x = ((123, 117, 129, 110, 134, 118), (127, 124, 116, 134, 134, 121), (127, 116, 127, 125, 143, 117), (124, 125, 132, 110, 124, 124), (128, 147, 131, 131, 107, 147), (127, 123, 117, 134, 133, 122), (127, 118, 128, 123, 140, 117), (128, 122, 123, 130, 137, 117), (123, 120, 130, 108, 131, 119), (127, 125, 116, 133, 129, 126), (130, 145, 125, 137, 107, 144))
x[0, 0]	123
x[:, 1]	[117, 124, 116, 125, 147, 123, 118, 122, 120, 125, 145]
x[-11, -1]	118
x[1, -2]	134
x[1, 1]	124
x[10, 5]	144
x[-6, 3]	134
x[:, 4]	[134, 134, 143, 124, 107, 133, 140, 137, 131, 129, 107]
x[3, -1]	124
x[0]	[123, 117, 129, 110, 134, 118]
x[-9, -2]	143
x[-6, 1]	123
x[9, -5]	125
x[:, 5]	[118, 121, 117, 124, 147, 122, 117, 117, 119, 126, 144]
x[-4, 3]	130
x[-8, 0]	124
x[:, -4]	[129, 116, 127, 132, 131, 117, 128, 123, 130, 116, 125]
x[8, -1]	119
x[-2, 4]	129
x[-7, -6]	128
x[6, 0]	127
x[-4, -5]	122
x[-3, 0]	123

arr = [123 136 124 149 132]
arr[-5] => 123
arr[4] => 132
arr[-4] => 136

grid =
[[127 113 128 126 120 130]
 [117 142 125 134 131 123]
 [129 138 124 124 125 127]
 [130 115 126 133 137 125]
 [130 125 135 135 132 129]
 [113 152 135 127 113 126]
 [136 148 123 118 134 127]]
Rows and columns are counted from 0.
(0, 0)	127
(5, 2)	135
(2, 2)	124
(4, 0)	130
(3, 2)	126
(2, 5)	127
(0, 1)	113
(6, 5)	127
(4, 2)	135
(1, 2)	125
(1, 1)	142
(3, 4)	137
(5, 5)	126
(2, 0)	129
(0, 2)	128

data =
[[118 119 118 137]
 [127 141 138 140]
 [116 155 135 115]
 [116 112 112 147]
 [118 119 110 149]
 [105 117 115 140]]
data[0, 0]: 118
data[:, 0]: [118, 127, 116, 116, 118, 105]
data[0, 1]: 119
data[4, 0]: 118
data[0]: [118, 119, 118, 137]
data[4, 3]: 149
data[5, 3]: 140
data[2, 3]: 115
data[5, 2]: 115
data[1, 1]: 141

M =
[[121 111 111 124 136 125 112 130]
 [118 112 111 124 134 123 116 131]
 [122 107 115 121 137 126 111 131]
 [122 107 112 122 136 129 110 127]
 [121 107 111 122 135 132 109 124]
 [122 108 113 122 137 126 110 130]
 [120 110 113 123 135 124 114 131]
 [119 105 116 120 134 131 113 125]
 [118 113 108 126 134 123 115 130]
 [122 109 113 122 136 124 112 132]
 [122 107 115 121 137 126 111 130]
 [122 107 116 121 136 126 112 131]
 [117 105 118 120 133 130 116 126]
 [122 109 112 123 137 126 111 130]]
M[0, 0]: 121
M[:, 1]: [111, 112, 107, 107, 107, 108, 110, 105, 113, 109, 107, 107, 105, 109]
M[3, 6]: 110
M[5, 7]: 130
M[:, 3]: [124, 124, 121, 122, 122, 122, 123, 120, 126, 122, 121, 121, 120, 123]
M[9, 1]: 109
M[7, 0]: 119
M[10, 1]: 107
M[1, 6]: 116
M[5, 2]: 113
M[11, 0]: 122
M[10, 0]: 122
M[13, 4]: 137
M[:, 7]: [130, 131, 131, 127, 124, 130, 131, 125, 130, 132, 130, 131, 126, 130]
M[13, 1]: 109
M[4, 4]: 135
M[11, 3]: 121
M[11, 5]: 126
M[:, 4]: [136, 134, 137, 136, 135, 137, 135, 134, 134, 136, 137, 136, 133, 137]
M[5, 3]: 122
M[7]: [119, 105, 116, 120, 134, 131, 113, 125]
M[12, 4]: 133
M[8, 5]: 123
M[12]: [117, 105, 118, 120, 133, 130, 116, 126]
M[2]: [122, 107, 115, 121, 137, 126, 111, 131]
M[11]: [122, 107, 116, 121, 136, 126, 112, 131]
M[4, 0]: 121
M[8, 1]: 113
M[4, 2]: 111
M[12, 0]: 117
M[4, 1]: 107
M[7, 1]: 105
M[2, 5]: 126
M[13, 2]: 112
M[0, 1]: 111
M[12, 1]: 105
M[3, 4]: 136

a =
[[128 114 148 132 137 110]
 [127 156 144 135 116 110]
 [128 118 138 129 135 119]
 [126 147 142 134 121 112]
 [127 127 139 129 130 117]
 [127 139 126 128 122 128]
 [129 107 131 127 139 125]
 [127 134 146 133 127 109]
 [129 136 133 129 125 122]]
a[0, 0] = 128
a[7, 4] = 127
a[8] = [129, 136, 133, 129, 125, 122]
a[:, 0] = [128, 127, 128, 126, 127, 127, 129, 127, 129]
a[0, 2] = 148
a[:, 1] = [114, 156, 118, 147, 127, 139, 107, 134, 136]
a[2, 4] = 135
a[0, 5] = 110
a[2, 2] = 138
a[3] = [126, 147, 142, 134, 121, 112]
a[6] = [129, 107, 131, 127, 139, 125]
a[4, 5] = 117
a[8, 3] = 129
a[1, 4] = 116
a[1, 1] = 156
a[5, 5] = 128
a[7, 1] = 134
a[4, 1] = 127
a[6, 1] = 107
a[0, 4] = 137
